Rows lie near named flat spaces through zero. A row that begins with a name and a colon came from that space; any other row is followed by the name of its block's space that it lies nearest.
pq-hl: [ 251  -85 -159  133   54 -663 -256  -35  -34 -253   91  245  -29  -56
   55 -255  306  -55  392 -246  140  112  203 -202   45   55  247 -121
  242  -79]
hn-fr: [  47  252  149  237 -104 -216 -208  186 -138  -48   44  170  169  -85
  -73 -162  -24 -194  353   11   10  108  225 -111  -86   95   23 -150
  158   52]
hn-fr: [-102    6  -48  -68 -133  203  105  205   45  -62 -131 -123  -62   48
   54   45  -45  -89  -96   16  -93    2  -38  -22   79   30   -9 -133
   19   38]
rm-ft: [  47 -117 -168 -177    8  -27  375  160   64 -133  -61   42  -35 -133
  -88   39  -48 -131 -236  -45  135 -168  -90  -62    1   11   27 -328
  -54   38]
fq-hg: [  54  -72  -43  -72   28  130   90   58  187  -12   59  -68 -120 -162
  -43  -46  -79 -113 -108    9   33  -39 -188   -8  -18    5   62   71
  -42   25]
pq-hl: [ 148  -24   53   11   63 -120  -95 -124   64  -55   91   53    9  -28
  -31  -51   48   30   23  -65   38  -31 -144    3  -52  -81   91   89
  -37   -4]
fq-hg: [-163 -104  -53 -116   59  544   66  -45   98  322  -15 -212 -208   24
    7  125 -230   35 -216  332 -114   68  -81  201    8    7 -109  526
  -63    7]
jj-jd: [ -92    7   -7   32   33  165  -21  -63   28   66  -39 -100   18   55
   61   78  -85   22 -119   -2 -154   41  -72   57   -5  -42  -55  162
  -77  -12]
fq-hg: [ -73   15  -80   26    3  209  147  230    1  103  -48   30  -54 -146
 -101  -28 -279 -288  -85  207  -34   36   15   11  -86   75  -53   34
   39   68]
fq-hg: [  -1  -65   12  -50   70   66  219   60   70    8  -21   -8  -15  -49
  -65    1   43  -31  -54   -8  102  -75  -71  -19  -12  -73  -32 -182
  -22   18]
hn-fr: [   0  136 -250  276 -177 -476 -290  151 -370 -129  -70  272   98  -29
  117 -189  -83 -321  234   43 -105  211  404 -170   43  299  100  -98
  230   12]
hn-fr: [-110  -63   52   22  108  223 -203 -126  101  166   -7 -149 -124  175
   79   66   17  200  100   22 -167  153   31  126    4  -92  -65  416
   55  -89]
pq-hl: [-134   92  113   63  -56  189 -193 -150 -201  208  -37  -21   40  197
   49   89 -135  121  -33  230 -149   64   49  157  -18   10 -125  285
  -42    6]
pq-hl: [  50 -126    7    2  156   37 -333 -378   34  166   95  -44 -126  178
   82   42   29  271   35   72 -116  117  -66  176  -17 -105   36  642
  -15  -99]
jj-jd: [ -80   43   11   96  -30   79  -32    3  -38   61    4  -19   -1  -64
   36  -57 -108 -109  -54   48  -55   20  -53  -11   -4   68  -45    0
  -38   23]
pq-hl: [  21   61  -13   56 -129 -165  -63   41 -168  -69  -11  117   35  -18
   18  -90  -22 -104   27   45   41  -26   42  -61   23  114   32 -183
   30   39]
rm-ft: [-194 -102  -98  -90   54  369    9  -87   27  209  -88 -180 -137  152
   84  176 -150  130 -195  155 -190   77    2  170   36  -15 -121  395
  -47  -49]
rm-ft: [ -66 -118   57 -208  122  127  311 -279  -57  130   -3  -31   50   89
  -58  219    7  306 -354   30  135 -255 -154  149  -16 -121 -179  -99
 -259  -26]
fq-hg: [  43  -87   67 -156   74   65  311 -148   41  -25  -18  -41   80   43
  -45  127  114  153 -274  -56  131 -226 -251   42   13 -178  -43 -226
 -215   26]
fq-hg: [ -20  -36   80   80   30  -71 -374 -371 -161  165   63    4  -51  241
  140  -12  134  295  139   98  -55  106   66  121   62  -17  -16  385
   20  -82]
hn-fr: [  33  -29   32   41   20 -277 -136 -459 -116 -121   41    5  149  139
  182   54  157  273 -222 -281  -53 -140 -238    6   67  -71    7  -89
 -257  -68]
fq-hg: [  32  -48  -29  -31   42 -104   21 -131  -36   15   40   20   14   11
   19   16   98  108  -14  -21   79  -33   31    5   36   -2    5    9
  -34  -28]
rm-ft: [ 189  -55 -219   66  -53 -575 -254   38  -63 -255   10  139  -28   62
  134 -155  377   17  413 -195   72  181  358 -189  158   95  255  -51
  290  -78]
jj-jd: [ -48   66   95 -101  -14  405  261   60   62  145  -15 -119   65  -68
 -110  139 -191  -66 -273  215   -8 -100 -185  106  -57  -66  -88   84
 -181  107]
pq-hl: [ 113   68   51   -3   26 -123   63   46   45  -76   54   55  120  -83
  -90    4   61  -17   73  -76   84  -35   34  -48  -51  -44   47  -91
   -6   23]
rm-ft: [  29   48  103   60   47   34 -130 -160  -85  141   42   22   68  100
  -10   31   27  103   74  145  -19   60   35   92  -31  -72  -17  266
  -15    7]
hn-fr: [ 171 -176  -89  -97  123 -309   -9    2  106 -123   19   68 -104   93
  -11  -45  388  181  323 -152  185   61  213  -70   75 -103  143  -42
  223  -94]
jj-jd: [   5  102   10  204 -139 -272 -427 -126 -250   -3   79  158   -9   -4
  103 -190  -86  -70  155   53  -60   89   88  -35    5  215   44   93
   71  -15]
fq-hg: [ 136    1   13  104   87 -171 -219    3   76  -62   51   80   -8   13
  -22  -92   69  -34  250  -77  -43  132   49  -30  -68  -78  119  184
  136  -33]
jj-jd: [  85   35   76   20   62 -175 -163 -185 -123   69   53   91   99  153
  -18   55  154  226  196   50   47   58  197   68  -17  -69    9  203
   53  -42]
hn-fr: [-117 -134 -125   63   90   49 -243 -198  -10  130    4  -53 -183   93
  145  -18  -80   91  -18   16 -166  136   14   82   27   52  -37  378
   35 -107]
pq-hl: [  25  -18    0   32  107 -263 -197 -360 -169   34   37   95  119  193
   67  108   99  312   21  -93  -41    9  119   86  -18  -59  -39  193
  -59 -102]
pq-hl: [-161  -88  133 -148  114  517  401   49  278   75  -65 -234  -60  -54
  -80  144 -156   20 -393  -74  -35 -206 -429   87  -72 -193 -183 -186
 -244   27]
fq-hg: [-126   66  389 -139   42  565  276 -405  -48  298   31 -184  180  118
  -78  277 -168  297 -581  217    9 -338 -550  284  -84 -243 -273   56
 -523   97]
hn-fr: [-123  177   13  400  -51 -132 -423  168 -119   42   23  127  -12 -118
   58 -270 -226 -326  346   -6 -205  270  216 -107  -97  212  -28   74
  226  -21]
pq-hl: [ -10  -39  -37  -11   -7   52  152  103  103  -77    1  -16  -53 -168
  -27  -71 -105 -179 -157  -78   27  -95 -201  -67  -24   31    5 -221
  -68   33]
fq-hg: [ 128   61  109 -152  -20  179  339 -279   71  -74   53 -134  277  -81
  -23  212  -51   56 -629  -48   17 -331 -581   69   -9 -186   24  -80
 -524  133]
rm-ft: [  30  -30  -28  -11  -53    8   30   41   96  -86   22  -62  -61  -91
   47  -78   43  -85  -50  -71   25  -32 -141  -71   62   32   73 -101
  -27   22]
jj-jd: [ -38  273  156  135 -129  108 -120  141 -186  100  -40   58  206   58
  -72   44 -158 -116  130  231 -115  104  181   47  -83   29  -56  114
   45   96]
hn-fr: [ -10 -150  156 -207  151  256  358 -229  191  -10  -80 -224   70  221
   23  238  283  352 -304 -168   51 -220 -375   96   68 -380  -77 -178
 -268  -12]
hn-fr: [ 146 -169   18 -191  195 -134  218 -225  150 -140  -38  -61   99  217
    7  199  399  375  -71 -276  100 -129 -112   28   54 -339   53 -110
 -108  -71]
hn-fr: [ 118   -6   62  -97   15  -85  -34  -10   72  -35   21  -48   26  141
   -8   67  329  236  262  -36  100   62  193    2   82 -112   88   91
  118  -31]
fq-hg: [-206  145   -3   14 -212  291  223  384  -64   48  -53    3  -44 -292
 -105  -75 -454 -409 -220  184   -6 -105  -54  -52  -70  278 -150 -348
  -44  123]
pq-hl: [  -1  -45 -102   80  -68 -312 -332  -97 -127 -135 -107   -9  -18  341
  252  -16  378  222  319 -161 -118  209  291  -62  203  -12  112   57
  216 -108]
fq-hg: [ 116    9 -218   86 -124 -463 -190   64  -69 -283  -22   81   30    3
  164 -123  227  -83  206 -224  -22  120  211 -197  150  136  212 -143
  159  -37]
rm-ft: [ -16   16 -249  111 -110 -263 -290  139 -122 -124 -108   48  -42  138
  172  -54   96  -74  285  -44 -174  275  393  -96  124  147  129  141
  278  -60]
jj-jd: [ 200  111  -43  131 -102 -399 -160  241  -72 -167   45  193   61  -95
  -42 -212  191 -208  451   -3  130  151  319 -187   29  106  204 -133
  284   40]
jj-jd: [-206   -7   88  -42    4  394  -78 -125 -172  359 -105 -118  -58  334
   50  184  -23  256   23  386 -113  127  185  238   52  -61 -180  430
   40  -15]
jj-jd: [ 147   11   10  -54   32 -214  117  -36  -11  -90   73  112  106  -99
  -95   -2   77   16  -11  -69  169 -117   -4  -47  -38  -20   52 -167
  -52   19]
rm-ft: [ 126 -153   47 -167  241   19   62 -332  133  129  149  -16  -37   11
  -95  124   80  313  -98   -1  135 -102 -120  150  -72 -169  -11  327
 -136  -68]
pq-hl: [-137  -88   48 -232   23  483  374   44  103  193  -16 -140 -128  -92
 -125  137 -236   16 -375  211   85 -200 -232  141  -43  -12 -173  -25
 -184   54]
rm-ft: [ -49 -205 -239 -129   99   63  155   73  216  -74  -57 -120 -186  -44
   58   47   10   -4 -122 -163  -46   16  -30  -30   59   -3   29   20
   29  -77]
hn-fr: [ -34   21 -116  291  -23 -348 -563   51 -156   23   40  174 -157   31
  122 -273    6 -108  530    4 -114  342  423  -88    9  229   73  251
  384 -111]
rm-ft: [ 136   30  -81   21  -40 -351  -90  108  -22 -186   14  120   47  -16
   -5  -69  167  -26  253 -139   69   64  229 -121   28   50  134 -123
  165  -24]
jj-jd: [-189 -183 -126 -198   54  246  429  186   31   70 -201 -103 -126  120
  -14  146   80   72 -120   64   82  -58  119   26   96  -59 -147 -277
   58  -22]
hn-fr: [ -19   -4  180  -56   62  249   79    6   55  176   35  -33  -49   15
 -123   24  -27   70   36  177   90  -39  -56  102  -69  -95  -87   83
   -5   28]
jj-jd: [ -28 -173  -73 -106   66   71  108  -73   59   52  -29  -82 -139   79
   56   24  159  130  -33   20   76  -11  -16   25  104  -52   -2   21
   17  -42]
pq-hl: [-163   36  -11    9  -72  350  229  236   25  103  -51  -57  -73 -203
  -71  -42 -335 -310 -238  177  -29  -66 -155   -2  -54  118 -118 -151
  -73   95]
fq-hg: [ 343  -71  -14   17   92 -662 -130 -266   16 -341  100  171  158   69
   54  -76  463  200  179 -404  160  -71  -48 -144   50 -166  249 -209
   -3  -68]
rm-ft: [-167  -51   62  -16   31  352  -16 -232 -114  294  -38 -112  -60  172
   67  110 -106  150 -204  281  -92    6 -107  194   28  -45 -151  317
 -128    4]
rm-ft: [-186 -296 -142 -321   75  444  640  168  295    1 -112 -229 -275 -157
  -45   96 -108  -51 -509  -71  129 -280 -366    6   62  -34 -141 -423
 -179    4]
jj-jd: [ -41  283  225  339  -93 -206 -418  -38 -292  100   81  195  179    5
   -7 -169  -96  -81  347   93  -62  140  230  -24 -105  133  -70   33
  108   16]
jj-jd: [  41 -201 -193 -165    2   20  348  285  267 -193  -37  -66 -221 -223
  -30 -107   69 -209 -101 -153  165 -106 -147 -158   82   40  101 -395
   56   14]
pq-hl: [  14  188   -5  241 -140 -210 -286   48 -239  -35  -11  145  135    9
   62 -123  -78 -194  174   79 -119  146  166  -69  -12  135   56   37
   96   45]
rm-ft: [   1 -259 -378  -53   38 -287   97 -136 -134 -115  -86  104 -126   25
  151  -38   44  -44 -233  -73   28  -46  -18  -64  124   96   69 -137
  -14  -61]
[-161  -48  -20  -72  -31  264  212    6  -47  135  -32  -53  -84  -84
  -20   32 -224  -69 -304  152   26 -131 -151   61   -5   89 -148 -107
 -139   37] -> jj-jd
[  14   98   33  238   76 -135 -378 -152 -114  110   67   96   77   58
   41  -61  -64    0  224   47 -158  208  158   42  -86   10    8  399
   83  -45] -> pq-hl
[ 132  145  116  120  -14  -62 -380  245   48  117  163  143 -111 -131
 -180 -196  -86 -141  590  223   56  260  368    1 -144  123   97  409
  363    5] -> jj-jd
[  64 -139 -318  -87  -15 -272   88   97  -10 -134  -16   72 -109  -97
   47  -50   90  -80   28  -65  103   31  208 -115  108  157  120  -91
  126  -42] -> fq-hg
[  11   97  164   53   45 -166  -23 -265 -150  -43  -21   49  285  196
   29  143  136  256  -63 -163  -34  -99  -39   42  -30 -166  -80 -140
 -168  -23] -> jj-jd
[-100  -34   23  -78   41  329   14  116   18  234  -44  -46 -145   79
  -94   75 -148   25   70  292  -34   97  141  146  -56  -13  -97  310
  119    1] -> rm-ft
[  -4  188  -17  255 -107 -444 -525 -105 -343   11   35  184  138  158
  131  -83  109   99  454    8 -100  262  527  -43   43  192   33  209
  232  -77] -> pq-hl
[ -54    4 -160  152  -84  -51 -209  216   -5    5   22   48 -190 -177
   54 -232 -161 -311  186   74  -67  186  150 -103   16  252   67   93
  213   -5] -> jj-jd
[ 147  -14 -174   31  -78 -501  -78 -129 -164 -293  -46  129  151   98
  148  -14  235   39  -15 -239    1  -27   54 -133  120   19  167 -232
  -16  -24] -> jj-jd
